[[135 127 131 133 105 119 124 126 124]
 [140 122 128 126 144 124 128 132 127]
 [131 139 130 136 142 129 130 126 128]
 [139 132 129 130 120 114 124 122 133]
 [114 125 126 121 125 122 131 128 132]
 [132 131 126 123 125 126 125 125 124]
 [145 141 127 119 134 123 125 127 131]]
->
[[145 141 127 119 134 123 125 127 131]
 [140 122 128 126 144 124 128 132 127]
 [139 132 129 130 120 114 124 122 133]
 [135 127 131 133 105 119 124 126 124]
 [132 131 126 123 125 126 125 125 124]
 [131 139 130 136 142 129 130 126 128]
 [114 125 126 121 125 122 131 128 132]]

[[131 119 130 131]
 [141 128 137 127]
 [120 123 117 146]
 [136 128 129 124]
 [129 121 119 138]
 [140 129 124 142]
 [122 129 124 135]
 [114 123 104 131]]
->
[[141 128 137 127]
 [140 129 124 142]
 [136 128 129 124]
 [131 119 130 131]
 [129 121 119 138]
 [122 129 124 135]
 [120 123 117 146]
 [114 123 104 131]]

[[121 145 130 104 141 128 139 112 125 149]
 [136 125 114 126 136 127 120 134 124 133]
 [120 134 126 138 115 126 129 132 130 106]]
->
[[136 125 114 126 136 127 120 134 124 133]
 [121 145 130 104 141 128 139 112 125 149]
 [120 134 126 138 115 126 129 132 130 106]]

[[142  99 138 135 148 125 130]
 [138 102 138 134 140 130 131]
 [139 100 138 135 143 129 131]]
->
[[142  99 138 135 148 125 130]
 [139 100 138 135 143 129 131]
 [138 102 138 134 140 130 131]]

[[108 112 104 146 145 105 124]
 [146 104 151 146 109 124 104]
 [133 141 112 130 142 123 143]
 [150 149 127 127 110 143 143]
 [143 152 111 146 106 125 108]
 [148 150 119 123 143 123 114]
 [113 134 120 143 119 113 133]
 [126 132 127 137 139 125 135]
 [149 134 124 141 124 151 133]
 [144 149 130 122 122 122 104]
 [140 133 144 123 116 123 127]]
->
[[150 149 127 127 110 143 143]
 [149 134 124 141 124 151 133]
 [148 150 119 123 143 123 114]
 [146 104 151 146 109 124 104]
 [144 149 130 122 122 122 104]
 [143 152 111 146 106 125 108]
 [140 133 144 123 116 123 127]
 [133 141 112 130 142 123 143]
 [126 132 127 137 139 125 135]
 [113 134 120 143 119 113 133]
 [108 112 104 146 145 105 124]]

[[122 132 132 129 120 116 136 125]
 [105 134 133 123 130 128 126 129]
 [144 129 120 124 127 129 138 126]
 [133 138 134 135 123 128 124 130]
 [124 130 134 121 139 130 138 139]
 [127 131 124 128 135 127 122 135]
 [123 125 126 120 127 131 132 122]]
->
[[144 129 120 124 127 129 138 126]
 [133 138 134 135 123 128 124 130]
 [127 131 124 128 135 127 122 135]
 [124 130 134 121 139 130 138 139]
 [123 125 126 120 127 131 132 122]
 [122 132 132 129 120 116 136 125]
 [105 134 133 123 130 128 126 129]]

[[119 117 128 115 150 146 136 112 135]
 [120 123 134 107 150 144 146 113 123]
 [126 111 131 121 142 142 128 121 139]
 [135 139 129 147 116 125 123 140 121]
 [130 139 125 135 111 111 123 135 122]
 [125 116 126 114 143 136 129 114 138]
 [124 112 125 120 137 138 132 119 140]]
->
[[135 139 129 147 116 125 123 140 121]
 [130 139 125 135 111 111 123 135 122]
 [126 111 131 121 142 142 128 121 139]
 [125 116 126 114 143 136 129 114 138]
 [124 112 125 120 137 138 132 119 140]
 [120 123 134 107 150 144 146 113 123]
 [119 117 128 115 150 146 136 112 135]]

[[131 124 133 130 121 124 131 125 129 125 135 125 137 130]
 [124 133 122 119 132 133 121 138 127 147 109 135 114 132]
 [114 139 115 116 138 139 109 144 132 145 104 138 107 137]
 [118 135 120 115 138 134 116 139 131 146 107 134 109 127]
 [135 126 136 137 121 121 138 119 124 115 145 119 144 129]
 [140 118 140 143 117 120 141 115 124 107 151 118 147 124]]
->
[[140 118 140 143 117 120 141 115 124 107 151 118 147 124]
 [135 126 136 137 121 121 138 119 124 115 145 119 144 129]
 [131 124 133 130 121 124 131 125 129 125 135 125 137 130]
 [124 133 122 119 132 133 121 138 127 147 109 135 114 132]
 [118 135 120 115 138 134 116 139 131 146 107 134 109 127]
 [114 139 115 116 138 139 109 144 132 145 104 138 107 137]]
---
[[131 111 135 144 116]
 [147 137 120 116 138]
 [135 130 107 120 136]
 [133 156 123 119 133]]
->
[[111 135]
 [137 120]]

[[118 127 113 117]
 [134 130 122 116]
 [158 113 140 113]
 [127 154 131 113]
 [131 135 128 157]]
->
[[127 113]
 [130 122]]

[[147 113 105 147 148]
 [117 142 145 111 110]
 [147 118 105 144 145]]
->
[[113 105]
 [142 145]]

[[128 128 128 125 128]
 [130 132 126 132 136]
 [138 142 129 133 151]]
->
[[128 128]
 [132 126]]

[[121 144 110]
 [120 146 114]
 [134 110 151]
 [121 135 114]]
->
[[144 110]
 [146 114]]

[[129 124 124 131 133]
 [106 145 147 113 115]
 [132 126 125 131 129]
 [106 144 147 113 116]
 [146 124 117 135 129]]
->
[[124 124]
 [145 147]]

[[148 117 131]
 [135 133 106]
 [130 112 141]
 [129 114 142]
 [108 135 137]]
->
[[117 131]
 [133 106]]

[[133 138 114 128]
 [147  98 145 138]]
->
[[138 114]
 [ 98 145]]

[[153 108 100 152 144]
 [108 143 150 105 111]]
->
[[108 100]
 [143 150]]
---
[[123 143 154 145 111 102 147 144 103]
 [135 114  99 103 146 152 108 111 151]]
->
[[103 144 147 102 111 145 154 143 123]
 [151 111 108 152 146 103  99 114 135]]

[[145 126 130 121 121 109]
 [153 125 135 121 121 109]
 [148 118 131 119 121 109]
 [148 121 132 117 121 110]
 [150 121 127 119 120 109]]
->
[[109 121 121 130 126 145]
 [109 121 121 135 125 153]
 [109 121 119 131 118 148]
 [110 121 117 132 121 148]
 [109 120 119 127 121 150]]

[[133 114 117 135]
 [138 141 145 158]
 [132 133 149 144]
 [133 140 143 152]
 [129 116 113 116]
 [121 117 116 102]
 [132 143 143 145]
 [128 136 120 145]
 [126 116 119 117]
 [118 129 115 102]]
->
[[135 117 114 133]
 [158 145 141 138]
 [144 149 133 132]
 [152 143 140 133]
 [116 113 116 129]
 [102 116 117 121]
 [145 143 143 132]
 [145 120 136 128]
 [117 119 116 126]
 [102 115 129 118]]

[[130 130 135 125 122 136 135]
 [130 136 130 124 123 133 136]
 [116 112 116 138 145 113 109]
 [137 144 135 120 119 135 134]
 [122 113 123 134 136 120 120]
 [138 145 140 114 115 142 138]
 [110 107 112 143 148 108 106]
 [146 150 143 110 111 145 141]
 [120 113 119 135 139 117 117]
 [137 140 134 123 118 135 138]
 [124 122 122 132 135 119 117]]
->
[[135 136 122 125 135 130 130]
 [136 133 123 124 130 136 130]
 [109 113 145 138 116 112 116]
 [134 135 119 120 135 144 137]
 [120 120 136 134 123 113 122]
 [138 142 115 114 140 145 138]
 [106 108 148 143 112 107 110]
 [141 145 111 110 143 150 146]
 [117 117 139 135 119 113 120]
 [138 135 118 123 134 140 137]
 [117 119 135 132 122 122 124]]

[[131 146 103 136 125 130 115 124 129 136 141 128 147 110 123]
 [129 111 116 106 145 115 136 143 138 142 125 115 121 141 125]]
->
[[123 110 147 128 141 136 129 124 115 130 125 136 103 146 131]
 [125 141 121 115 125 142 138 143 136 115 145 106 116 111 129]]

[[124 131 143 109 122 123 121 133 122 127 118]
 [139 130 157 108 114 116 128 122 112 136 122]
 [134 134 148 108 119 121 126 133 118 134 131]]
->
[[118 127 122 133 121 123 122 109 143 131 124]
 [122 136 112 122 128 116 114 108 157 130 139]
 [131 134 118 133 126 121 119 108 148 134 134]]

[[157 121 123 133]
 [139 146 119 134]
 [127 119 132 121]
 [111 110  99 130]
 [111 135 107 135]
 [146 116 140 119]
 [127 158 143 128]]
->
[[133 123 121 157]
 [134 119 146 139]
 [121 132 119 127]
 [130  99 110 111]
 [135 107 135 111]
 [119 140 116 146]
 [128 143 158 127]]

[[124 122 140 131 133 113 128 130]
 [128 119 115 123 118 142 133 121]
 [132 127 109 122 116 147 127 124]
 [143 111 123 132 120 132 120 119]
 [121 144 127 125 136 129 127 132]
 [120 114 145 133 131 112 139 127]
 [125 120 131 125 106 121 141 143]
 [114 106 130 121 123 118 129 124]
 [144 124 138 144 136 128 136 119]]
->
[[130 128 113 133 131 140 122 124]
 [121 133 142 118 123 115 119 128]
 [124 127 147 116 122 109 127 132]
 [119 120 132 120 132 123 111 143]
 [132 127 129 136 125 127 144 121]
 [127 139 112 131 133 145 114 120]
 [143 141 121 106 125 131 120 125]
 [124 129 118 123 121 130 106 114]
 [119 136 128 136 144 138 124 144]]
